Below is a small trained network, with its code and all its weights. Each question gives an input and a class and asks what happens when units are switched off, that is, made to give their printed mean instead of their output.

import numpy as np


def w(rows, s, z=0):
    codes = np.array(rows[::2]) - 128.0
    scale = np.full(codes.shape[1], s)
    scale[-1] = z or s
    return codes * scale


def norm(h):
    return h / np.sqrt((h * h).mean(-1, keepdims=True) + 1e-5)


def f(y):
    return np.maximum(y, 0)


def log_softmax(a):
    a = a - a.max(-1, keepdims=True)
    return a - np.log(np.exp(a).sum(-1, keepdims=True))


def net(x, mask):
    res = np.array(x, float).reshape(1, 7) / 4 @ E
    u = 0
    for l in range(3):
        y = f(norm(res) @ A[l][:, :-1].T + A[l][:, -1])
        res = res + np.where(mask[u : u + 9], y, B[l][:, -1]) @ B[l][:, :-1]
        u += 9
    return log_softmax(norm(res)[-1] @ U[:, :-1].T + U[:, -1])


A, B = {}, {}
E = w([
[130,126,119],'x0',
[117,129,100],'x1',
[39,130,213],'x2',
[147,254,125],'x3',
[169,127,95],'x4',
[140,128,126],'x5',
[125,129,109],'x6',
],0.0098)
A[0] = w([
[92,102,149,150],'L0N1',
[128,231,113,166],'L0N2',
[120,93,98,89],'L0N3',
[74,155,67,96],'L0N4',
[85,12,135,86],'L0N5',
[199,119,90,77],'L0N6',
[118,127,185,139],'L0N7',
[125,91,117,2],'L0N8',
[105,204,92,77],'L0N9',
],0.012,0.0074)
B[0] = w([
[184,131,98,186],'L0N1',
[209,78,180,254],'L0N2',
[133,64,193,146],'L0N3',
[195,20,227,143],'L0N4',
[219,146,202,220],'L0N5',
[89,167,41,177],'L0N6',
[126,77,40,182],'L0N7',
[220,7,254,128],'L0N8',
[213,145,149,175],'L0N9',
],0.0065,0.0066)
A[1] = w([
[115,249,123,45],'L1N1',
[50,139,102,112],'L1N2',
[123,240,116,39],'L1N3',
[165,12,129,200],'L1N4',
[128,125,61,76],'L1N5',
[110,244,117,94],'L1N6',
[92,118,162,14],'L1N7',
[136,111,36,169],'L1N8',
[96,37,108,2],'L1N9',
],0.012,0.0037)
B[1] = w([
[205,173,185,149],'L1N1',
[35,143,111,131],'L1N2',
[254,122,216,148],'L1N3',
[151,198,135,254],'L1N4',
[84,158,134,148],'L1N5',
[198,172,184,151],'L1N6',
[68,174,155,137],'L1N7',
[85,176,169,177],'L1N8',
[222,107,132,152],'L1N9',
],0.0083,0.0091)
A[2] = w([
[155,178,185,132],'L2N1',
[147,133,144,1],'L2N2',
[151,40,100,89],'L2N3',
[100,64,151,146],'L2N4',
[203,180,233,101],'L2N5',
[169,100,73,111],'L2N6',
[60,119,151,140],'L2N7',
[146,90,136,151],'L2N8',
[176,246,168,176],'L2N9',
],0.013,0.0057)
B[2] = w([
[110,111,46,196],'L2N1',
[173,135,46,128],'L2N2',
[183,176,104,133],'L2N3',
[85,191,198,136],'L2N4',
[92,102,105,246],'L2N5',
[102,207,132,142],'L2N6',
[131,161,2,136],'L2N7',
[152,181,122,144],'L2N8',
[33,51,127,248],'L2N9',
],0.0089,0.016)
U = w([
[91,123,130,217],'0',
[97,92,116,132],'1',
[230,149,249,113],'2',
[72,103,112,47],'3',
[66,185,127,139],'4',
[77,95,110,1],'5',
],0.011,0.0049)

Each question gives the input, the list of numbers given to net, and the class t.
The units are the neurons (one row each of A and B). Each row of codes is followed by its name. A weight is (code - 128) times the scale printed after its matrix; where a second scale follows, it is the last column's (A, B and U).
mask holds one flag per neuron, layer by layer. A switched-off neuron (its flag False) gives its mean, the last column of its row in B, instead of its output. The means were averaged over made-up inputs and are rounded, as every weight is.
A unit's drop is (log p(t) with every unit on - log p(t) with that unit switched off) / (log p(t) with every unit on - log p(t) with every unit switched off).
The circuit of an input: a set's keep is (log p(t) with only the set's units on - log p(t) with every unit switched off) / (log p(t) with every unit on - log p(t) with every unit switched off). Starting from the 12 units with the biggest drops (on a tie, the unit counted first), units are removed one at a time, each time the one whose removal leaves the highest keep (on an exact tie, the one counted first), for as long as the keep stays at least 0.8.
circuit, biggest first: the units of the circuit, biggest drop first
most important unit: the unit with the biggest drop
k most important neurons: the k neurons with the biggest drops, biggest first
top k neurons in layer l: the k neurons of layer l with the biggest drops, biggest first
drop when u is switched off: that unit's drop, to one decimal
input [-4,5,-8,-4,6,8,2], class 4: most important unit => L2N6
input [5,-1,-7,-6,3,1,0], class 4: top 2 neurons in layer 0 => (L0N2; L0N6)
input [-1,6,2,-7,-3,7,-3], class 2: 3 most important neurons => (L2N9; L1N8; L1N9)
input [-6,2,5,-7,-4,8,-1], class 2: circuit, biggest first => (L2N9; L1N9; L2N1)
input [7,4,4,-7,-5,1,-7], class 2: 4 most important neurons => (L2N9; L1N8; L1N9; L0N7)
input [6,-3,-4,8,7,1,4], class 2: top 2 neurons in layer 0 => (L0N7; L0N9)
input [5,-1,5,7,-3,-3,2], class 2: 3 most important neurons => (L1N3; L1N1; L1N6)
input [-4,3,-8,-6,1,3,-4], class 4: top 2 neurons in layer 0 => (L0N2; L0N6)
input [-4,-3,5,7,3,-2,0], class 2: top 2 neurons in layer 0 => (L0N4; L0N3)
input [4,1,-8,-5,-1,7,5], class 4: top 2 neurons in layer 2 => (L2N6; L2N9)
input [5,6,-4,8,-2,2,-5], class 2: drop when L1N1 is switched off => 0.2
input [0,0,-2,8,-7,-7,-7], class 2: drop when L1N6 is switched off => 0.2
input [0,-6,-8,-2,4,2,6], class 4: drop when L2N1 is switched off => 0.1
input [5,-2,0,-8,-7,-1,-7], class 2: drop when L1N2 is switched off => 0.0
